Below is a small trained network, with its code and all its weights. Each question gives an input and a class and asks what happens when units are switched off, that is, made to give their printed mean instead of their output.

import numpy as np


def w(rows, s, z=0):
    codes = np.array(rows[::2]) - 128.0
    scale = np.full(codes.shape[1], s)
    scale[-1] = z or s
    return codes * scale


def norm(h):
    return h / np.sqrt((h * h).mean(-1, keepdims=True) + 1e-5)


def f(y):
    return np.maximum(y, 0)


def log_softmax(a):
    a = a - a.max(-1, keepdims=True)
    return a - np.log(np.exp(a).sum(-1, keepdims=True))


def net(x, mask):
    res = np.array(x, float).reshape(1, 5) / 4 @ E
    u = 0
    for l in range(4):
        y = f(norm(res) @ A[l][:, :-1].T + A[l][:, -1])
        res = res + np.where(mask[u : u + 9], y, B[l][:, -1]) @ B[l][:, :-1]
        u += 9
    return log_softmax(norm(res)[-1] @ U[:, :-1].T + U[:, -1])


A, B = {}, {}
E = w([
[145,141,183,254,182,76],'x0',
[96,208,25,130,195,126],'x1',
[116,64,103,159,215,29],'x2',
[22,190,159,99,110,94],'x3',
[99,138,136,134,126,205],'x4',
],0.006)
A[0] = w([
[73,132,136,148,2,129,130],'L0N0',
[41,136,175,89,161,96,50],'L0N1',
[185,146,85,168,126,139,109],'L0N2',
[17,104,136,12,108,59,3],'L0N3',
[94,134,82,110,186,94,69],'L0N4',
[72,74,150,61,164,110,55],'L0N5',
[135,159,93,3,169,108,100],'L0N6',
[168,102,118,105,135,183,61],'L0N7',
[203,141,160,113,32,59,12],'L0N8',
],0.0061,0.003)
B[0] = w([
[236,183,118,93,169,90,250],'L0N0',
[178,86,99,149,11,155,199],'L0N1',
[89,121,123,67,92,125,197],'L0N2',
[128,133,94,111,2,77,250],'L0N3',
[178,174,117,41,171,94,204],'L0N4',
[57,180,59,122,69,62,177],'L0N5',
[77,94,189,128,75,103,246],'L0N6',
[108,70,132,64,162,201,174],'L0N7',
[163,138,181,55,159,149,180],'L0N8',
],0.0067,0.0027)
A[1] = w([
[248,76,153,140,150,97,156],'L1N0',
[126,8,177,147,119,107,104],'L1N1',
[138,35,202,172,143,124,133],'L1N2',
[79,241,122,144,108,172,1],'L1N3',
[187,90,32,92,211,58,64],'L1N4',
[118,174,139,84,138,97,225],'L1N5',
[114,141,165,145,94,255,218],'L1N6',
[192,112,107,144,161,148,93],'L1N7',
[108,133,40,166,154,86,40],'L1N8',
],0.0081,0.0024)
B[1] = w([
[72,133,191,126,79,140,254],'L1N0',
[122,225,105,150,89,148,209],'L1N1',
[120,171,103,181,148,153,217],'L1N2',
[242,254,117,132,195,99,189],'L1N3',
[74,44,221,125,198,93,237],'L1N4',
[195,99,157,113,137,89,221],'L1N5',
[130,101,60,136,193,106,251],'L1N6',
[76,137,131,92,57,126,177],'L1N7',
[119,82,171,48,191,74,186],'L1N8',
],0.0087,0.0048)
A[2] = w([
[150,174,131,159,122,129,132],'L2N0',
[164,122,184,119,141,113,182],'L2N1',
[58,134,138,96,110,105,127],'L2N2',
[86,124,219,132,133,130,150],'L2N3',
[148,109,104,107,102,174,153],'L2N4',
[122,143,122,248,103,133,4],'L2N5',
[135,110,114,183,172,74,81],'L2N6',
[120,91,112,142,168,100,48],'L2N7',
[73,81,181,216,135,151,177],'L2N8',
],0.011,0.0026)
B[2] = w([
[78,212,177,117,184,143,195],'L2N0',
[119,77,135,161,174,161,231],'L2N1',
[156,98,95,113,31,95,212],'L2N2',
[97,97,169,188,90,168,255],'L2N3',
[146,102,51,164,180,117,189],'L2N4',
[22,254,98,108,141,241,196],'L2N5',
[71,159,191,49,124,105,198],'L2N6',
[88,131,130,114,151,146,172],'L2N7',
[64,138,29,194,92,140,255],'L2N8',
],0.0072,0.005)
A[3] = w([
[168,97,1,132,157,188,35],'L3N0',
[112,138,140,115,130,69,175],'L3N1',
[134,137,179,162,91,129,214],'L3N2',
[125,186,144,159,192,107,248],'L3N3',
[137,210,129,148,157,152,180],'L3N4',
[137,220,137,145,146,136,86],'L3N5',
[146,63,197,115,136,149,180],'L3N6',
[161,142,111,102,126,140,3],'L3N7',
[150,99,118,43,149,97,113],'L3N8',
],0.0088,0.0016)
B[3] = w([
[146,18,139,100,178,192,231],'L3N0',
[100,35,153,72,91,142,214],'L3N1',
[198,190,39,137,112,170,199],'L3N2',
[177,137,109,12,136,104,252],'L3N3',
[137,193,113,57,201,63,245],'L3N4',
[190,167,59,96,192,73,229],'L3N5',
[156,189,209,226,183,138,199],'L3N6',
[101,97,158,143,153,113,157],'L3N7',
[118,144,120,254,123,114,238],'L3N8',
],0.0068,0.0042)
U = w([
[203,193,114,72,189,92,172],'0',
[210,166,214,184,99,169,107],'1',
[48,68,215,131,179,54,135],'2',
[168,42,96,122,178,216,134],'3',
[155,99,112,94,5,46,145],'4',
[170,95,117,187,146,90,1],'5',
[62,93,147,220,65,160,110],'6',
[59,231,119,189,135,170,146],'7',
],0.015,0.0084)

Each question gives the input, the list of numbers given to net, and the class t.
The units are the neurons (one row each of A and B). Each row of codes is followed by its name. A weight is (code - 128) times the scale printed after its matrix; where a second scale follows, it is the last column's (A, B and U).
mask holds one flag per neuron, layer by layer. A switched-off neuron (its flag False) gives its mean, the last column of its row in B, instead of its output. The means were averaged over made-up inputs and are rounded, as every weight is.
A unit's drop is (log p(t) with every unit on - log p(t) with that unit switched off) / (log p(t) with every unit on - log p(t) with every unit switched off).
The circuit of an input: a set's keep is (log p(t) with only the set's units on - log p(t) with every unit switched off) / (log p(t) with every unit on - log p(t) with every unit switched off). Starting from the 12 units with the biggest drops (on a tie, the unit counted first), units are removed one at a time, each time the one whose removal leaves the highest keep (on an exact tie, the one counted first), for as long as the keep stays at least 0.8.
circuit, biggest first: the units of the circuit, biggest drop first
top k neurons: the k neurons with the biggest drops, biggest first
k most important neurons of layer l: the k neurons of layer l with the biggest drops, biggest first
drop when u is switched off: that unit's drop, to one decimal
input [1,-4,-4,-2,1], class 3: circuit, biggest first	[L1N6]
input [8,5,-2,-4,-1], class 2: circuit, biggest first	[L2N6 L1N4]
input [0,7,-7,-5,2], class 0: circuit, biggest first	[L1N3 L3N4]
input [-2,0,4,-4,-1], class 2: top 2 neurons	[L1N4 L0N1]
input [-3,1,-2,0,2], class 3: 2 most important neurons of layer 1	[L1N1 L1N2]
input [7,6,2,1,2], class 2: top 2 neurons	[L1N4 L1N8]
input [-2,-8,2,5,-2], class 4: 2 most important neurons of layer 0	[L0N3 L0N5]
input [-8,-1,5,-2,-3], class 4: top 2 neurons	[L0N6 L0N3]
input [4,-1,-7,-5,-1], class 3: top 3 neurons	[L1N6 L1N3 L1N1]
input [2,-7,-2,-7,-8], class 7: 3 most important neurons of layer 1	[L1N2 L1N1 L1N0]
input [1,-2,-6,0,-4], class 1: top 2 neurons	[L1N3 L1N1]
input [-3,-7,8,-6,-2], class 6: top 2 neurons	[L1N4 L1N0]
input [-7,7,7,1,4], class 2: 2 most important neurons of layer 1	[L1N4 L1N8]
input [-2,6,0,-6,2], class 2: circuit, biggest first	[L1N4]
input [2,-5,7,1,-2], class 7: drop when L1N1 is switched off	0.2
input [-8,3,1,2,-1], class 4: drop when L3N5 is switched off	0.0
input [-2,-3,1,-8,-1], class 6: drop when L1N0 is switched off	0.4
input [3,-4,8,0,4], class 7: drop when L1N2 is switched off	0.1
